Each row has a name. After each piece below comes the name of the row it's from, unless a question asks for something else. Each question is about the rows just above it. Places in a row count from 1.

[-60  75 -53  35   4   6   3  43 -17  68  65  71 -48  50   5   0  83  79
  -3  21  -2 -48  32  30 -36  11  41 -56 -16] -> lor
[ 29  20  41   3 -56 -28  64   6 -84  91  25  37  15 -28  56 -39  23  40
 -68  44   7 -22 -64 -55 -36  30  52  12 -46] -> mevun
[ 33  13  45  -1 -59 -29  64   2 -85  86  19  31  18 -33  55 -41  16  34
 -70  23   6 -20 -68 -59 -35  29  49  15 -47] -> dete
[ 22  23  34   5 -52 -25  59   8 -79  89  27  39  11 -22  52 -37  27  42
 -64  24   6 -24 -57 -49 -36  28  51   7 -44] -> suvun
[ 44 -38  31   0  61  40 -22  62  94 -83 -35 -47  67  11 -17  52 -46 -55
  74  -6  21  72  48  43  73  -3 -38  53  67] -> gerel
[ 29  16  40   0 -59 -30  63   3 -85  88  21  33  15 -31  54 -41  19  36
 -70  23   5 -23 -66 -58 -37  28  49  11 -48] -> luri
[ 43 -37  31   1 -54  40 -22  -7  93 -81 -34 -46  45  12 -17  52 -44 -53
  73  -6  21  71  48  43  73  -3 -38  52  67] -> gis
[-71  56 -76  34  57  35 -45  39  61 -10  43  38 -49  74 -36  39  60  43
  61   3  -1 -18  88  79   4 -10  -1 -54  30] -> nenad
Where in the named rows is [94]? : gerel, 9
Row and place of [-16] in the named rows: : lor, 29
[-29] is at row and place : dete, 6
q: [ 43 -37  31   1 -54  40 -22  -7  93 -81 -34 -46  45  12 -17  52 -44 -53
  73  -6  21  71  48  43  73  -3 -38  52  67] : gis
Row and place of [-84] in the named rows: : mevun, 9
[68] is at row and place : lor, 10
Where in the named rows is [20]? : mevun, 2

[-66 -30 -21 -16  15  -1 -29   4  30  35] = gakis
[-54 -27 -21 -55  12   0 -26   5  30  27] = nupe
[ -1 -30 -21 -18  15  -1 -29   4  30  35] = futif
[-29 -30 -21 -16  15  -1 -29   4  30  35] = Vava
[-66 -30 -21  14  15  -1 -29   4  30  -8] = zun
[-13  -9  -9  -6   4   4 -12   4  20   8] = negeg
[-54] is at row and place : nupe, 1
Which row holds [-54 -27 -21 -55  12   0 -26   5  30  27]? : nupe
q: [-29 -30 -21 -16  15  -1 -29   4  30  35] : Vava
q: [-66 -30 -21  14  15  -1 -29   4  30  -8] : zun

[ 39  77  40 -13  -1  24  49 -50  14  41  25  36  73 -36   7  43  56 -29
 -21 -47 -55  11] : diz
[ 40  66 -21 -21 -54  12  31  39  37  17  54  24  15  29  46 -10  -8 -25
 -25  25   8  13] : nuz
[-14   1  53   4  -5  15   7 -64 -51 -50  42  -1 -58   9  -2  31  19  43
  49 -46  20 -21] : gek
[-40 -22  59  58 -30   7 -20 -14  43 -11  71  37  24 -42  69  31   9  21
  26 -15 -26   7] : pebag
[-52  -6  44 -51  -7 -41  -7 -26  78  -5 -33  15 -23  -9  44  36  13  -4
 -23 -18   1  56] : zulo
[  2  50  11  16 -23  48   5   6  35  41  66 -17  18  40  72 -16  63   6
  28 -16 -24  29] : fedur
[-24  73  27  25  43  71  29   6  -8 -12 -27 -17  58   5  60   1 100  -8
 -46 -15 -40  59] : lusev
[ 17  77  34  41   8  54  49 -53  25 -13  37   3  11  16  18  13  61  -6
  10 -22   1  37] : Sal
[ 47  64  28 -33 -53  33 -12 -29   4  33 -44 -44 -12 -11  36 -19  74  54
 -14   5  13  52] : miz
[ -9  71   2 -35  42 -18  65 -18  19 -70  65  34 -37  28  38  39 -24 -57
 -83  10 -13  -3] : lusif
[  1   3  40   7   1  -2  64   3  24   9  36  22  74  -1 -11  -3   5 -29
 -20 -20  30  23] : kotu
[  3  45  54 -12 -22  30   4 -37  42  50  49  19 -20  -9  -8  27   8  10
  -5  -2  -1  56] : zuz
Row and place of [63] in the named rows: : fedur, 17
q: [-14   1  53   4  -5  15   7 -64 -51 -50  42  -1 -58   9  -2  31  19  43
  49 -46  20 -21] : gek
[ 17  77  34  41   8  54  49 -53  25 -13  37   3  11  16  18  13  61  -6
  10 -22   1  37] is in which row? : Sal
[12] is at row and place : nuz, 6
[26] is at row and place : pebag, 19
[52] is at row and place : miz, 22

[ 26  -5   8  24   9 -33   5  24  -1 -44 -12  43  31  60  19  37  25  -2
  17  24   5  46 -33 -33  -7  -5 -26  26  -9 -25 -19 -25  27   1 -32 -26
  12  43 -62 -44 -14  -7 -35  21 -64  -7  -3  -9] -> sos
[  7 -45  43 -32  20   9 -17  91 -35  17  15  18   7 -55 -46 -38  25 -37
  -7 -13 -27  -6  17  18  57 -20 -26  -9 -26  37  15 -39  27  13 -48  26
  33 -16  23 -17 -33 -33 -15 -31  14  -7  20   6] -> vebo
[  7 -45  43 -32  20   9 -17  91 -35  17  15  18   7 -55 -46 -38  25 -37
  -7 -13 -27  -6  17  18  57 -20 -10  49 -34  49 -53  18 -24  51  -2   9
  12 -46   8  25 -71   6 -15  21  14  -7 -26 -39] -> mut
[  7 -45  43 -32  20   9 -17  91 -35  17  15  18   7 -55 -46 -38  25 -37
  -7 -13 -27  -6  17  18  57 -20 -26  -9 -26  37  15 -25  27 -12 -17  26
  23 -16  -5  -3   6 -20  43  21  54  22  -3   6] -> bobir
[60] is at row and place : sos, 14
[54] is at row and place : bobir, 45
Which row holds [  7 -45  43 -32  20   9 -17  91 -35  17  15  18   7 -55 -46 -38  25 -37
  -7 -13 -27  -6  17  18  57 -20 -26  -9 -26  37  15 -39  27  13 -48  26
  33 -16  23 -17 -33 -33 -15 -31  14  -7  20   6]? : vebo
Where in the named rows is [-71]? : mut, 41

[-71 -16 -85  -8  81  37   9  21 -62  34 -29 -67 -16  11 -41   1  70 -21
  84 -90  73 -25 -13 -63  28] = mus
[-26  22  35  15 -70  -5 -23  71  79 -70 -21 -22  16   7  88 -70  15  -8
  15  35 -48 -32  75  92  57] = zas
[-71 -16 -85  -8  81  37   9  21 -62  34 -29 -67 -29  79   8 -58 -69  87
 -13 -83 -83 -53 -44  40 -57] = mev
[-71 -16 -85  -8  81  37   9  21  27  34 -29 -67 -29  79   8 -58 -69  87
 -13 -19  50  -4   5 -53 -42] = gav
[ 43 -89 -53 -45  46  45 -54  56 -20  18 -63 -84  56 -17  31  47  57  74
   4 -20  87 -59 -48 -72  -6] = nedi
Row and place of [-54] in the named rows: : nedi, 7
Row and place of [28] in the named rows: : mus, 25

[ 37 -63  -6 -53 -56 -52  55 -61  51 -63] : savev
[ 11  33 -37  35  40  31   1  37   0 -55] : Vasol
[-62  35 -37  35  40  31   1  37   0 -66] : Sor
[-80  29  75  34  28  35  55 -61  51  14] : zoki
Row and place of [34] in the named rows: : zoki, 4
Where in the named rows is [-66]? : Sor, 10
The row with [ 11  33 -37  35  40  31   1  37   0 -55] is : Vasol
[-56] is at row and place : savev, 5

[-41 -35  13  32   6   4  20 -13 -32  63 -28  -8  58] = dazom
[-59   6 -12  -4  26  26 -25 -17 -15   7 -14 -24  29] = lupi
[-37 -28  61  53 -11 -26  44 -25 -69  64 -12   7 -35] = numar
[ 38 -52 -29  37  -3 -49  30  38 -15  56  27  10 -34] = Numim
[ 23 -14 -52 -45  15 -53 -32  71  47  15  11 -24  36] = puzit
[ -7  13  45  -3  34   5 -14 -13  -9  -1 -40  -8 -48] = Foti
[ 20 -25  11 -23  48  14  -6 -29   9 -35  10 -45  46] = mebig
[ -6  11   9  17  11  22 -46 -39  -7 -44  15  -7  14] = lam
[-24 -14 -30 -73  36  11  48 -26   4  -9  -4  -7   6] = Nado
[-25   5 -34 -23  14 -50  27   2  60 -20   3 -32  35] = gabub
[-15  15 -58 -53 -24 -75  22   6  16  -4 -57 -12 -16] = fumud
[-31 -33 -16  38 -39 -15 -16 -39 -97  75 -43   8 -22] = Garu
q: [ 20 -25  11 -23  48  14  -6 -29   9 -35  10 -45  46] : mebig
Where in the named rows is [23]? : puzit, 1
Where in the named rows is [35]? : gabub, 13
[-17] is at row and place : lupi, 8

[ 62  61  28 -45] -> nemu
[ 30  50  60 -66] -> buvu
[ 21 -29 -65  69] -> lize
[ 54  65  41 -51] -> Koto
[-46 -30 -60  70] -> Gori
[-70 -82   3  23] -> Baz
[ 54  65  47 -58] -> Tazas
[-45] is at row and place : nemu, 4
[-51] is at row and place : Koto, 4

[  4  10   4  22   5  16 -18 -30 -45 -37  -8 -10 -50 -21   8  24 -37  18
  20 -24 -31  23 -14 -10   7 -14   8  -6  -9   4 -16 -17  -2   7 -17  43
  37  57 -45  -6 -23  18  30 -22   4  -4  29  42  29] = Rusep
[ 45 -22 -31 -41  30 -87   5  -8  49 -36 -73 -12  -2 -15  27 -49 -32 -30
  42  25 -50  30   2 -26 -25  36 -12   3   3  -1  27  23 -23   5  15  60
  27  30 -27  48  38  22  20  -5  -2  19  12 -43  34] = Mevur
[ 19  -2  -4   2 -22  61   5 -22  -4   1 -14  11 -45 -30 -41  30  -8 -66
  55  -5 -27  12  -1  27 -18 -54 -64 -31  28  71  52 -67  27 -35 -41  17
   2  71  -3   8   0  18  60 -27   5  26   5 -30  47] = Peka
Row and place of [52] in the named rows: : Peka, 31
Where in the named rows is [-36]? : Mevur, 10
[26] is at row and place : Peka, 46
Where in the named rows is [-32]? : Mevur, 17
Where in the named rows is [-9]? : Rusep, 29
[-67] is at row and place : Peka, 32
Row and place of [37] in the named rows: : Rusep, 37

[-40  19  66 -30 -72  -1 -41 -67] : mobu
[-36  40  70 -25 -92  27 -16 -64] : tipod
[ 21  12   6  -7 -11  40  27  71] : Mefu
[ 21 -33 -38  19  39   4  26  39] : tig
[-32  27  28   5 -45  21  -4 -18] : Nera
[  8  32 -38  48   8  65  65  58] : pev
[-88  17  16  42 -27 -46 -45   3] : Rosak
Row and place of [70] in the named rows: : tipod, 3
[-32] is at row and place : Nera, 1
Where in the named rows is [-30]? : mobu, 4
Where in the named rows is [26]? : tig, 7
Where in the named rows is [5]? : Nera, 4

[-21  11 -40   0  12 -40 -26  89 -12 -45 -24  49 -66  11 -15  28  40  48
   7   5   9]  bop
[  4   6 -67 -12 -66  27  15 -52 -37 -44  43 -19 -28  61  15  65  10 -31
  -9 -59 -58]  zal
[  4   6 -67 -12 -44  27  15 -52 -37 -44 -24  49 -66  11 -15  23  40  48
   7   5   9]  vezu
Row and place of [-21] in the named rows: : bop, 1
[12] is at row and place : bop, 5
[-28] is at row and place : zal, 13
q: [  4   6 -67 -12 -66  27  15 -52 -37 -44  43 -19 -28  61  15  65  10 -31
  -9 -59 -58] : zal

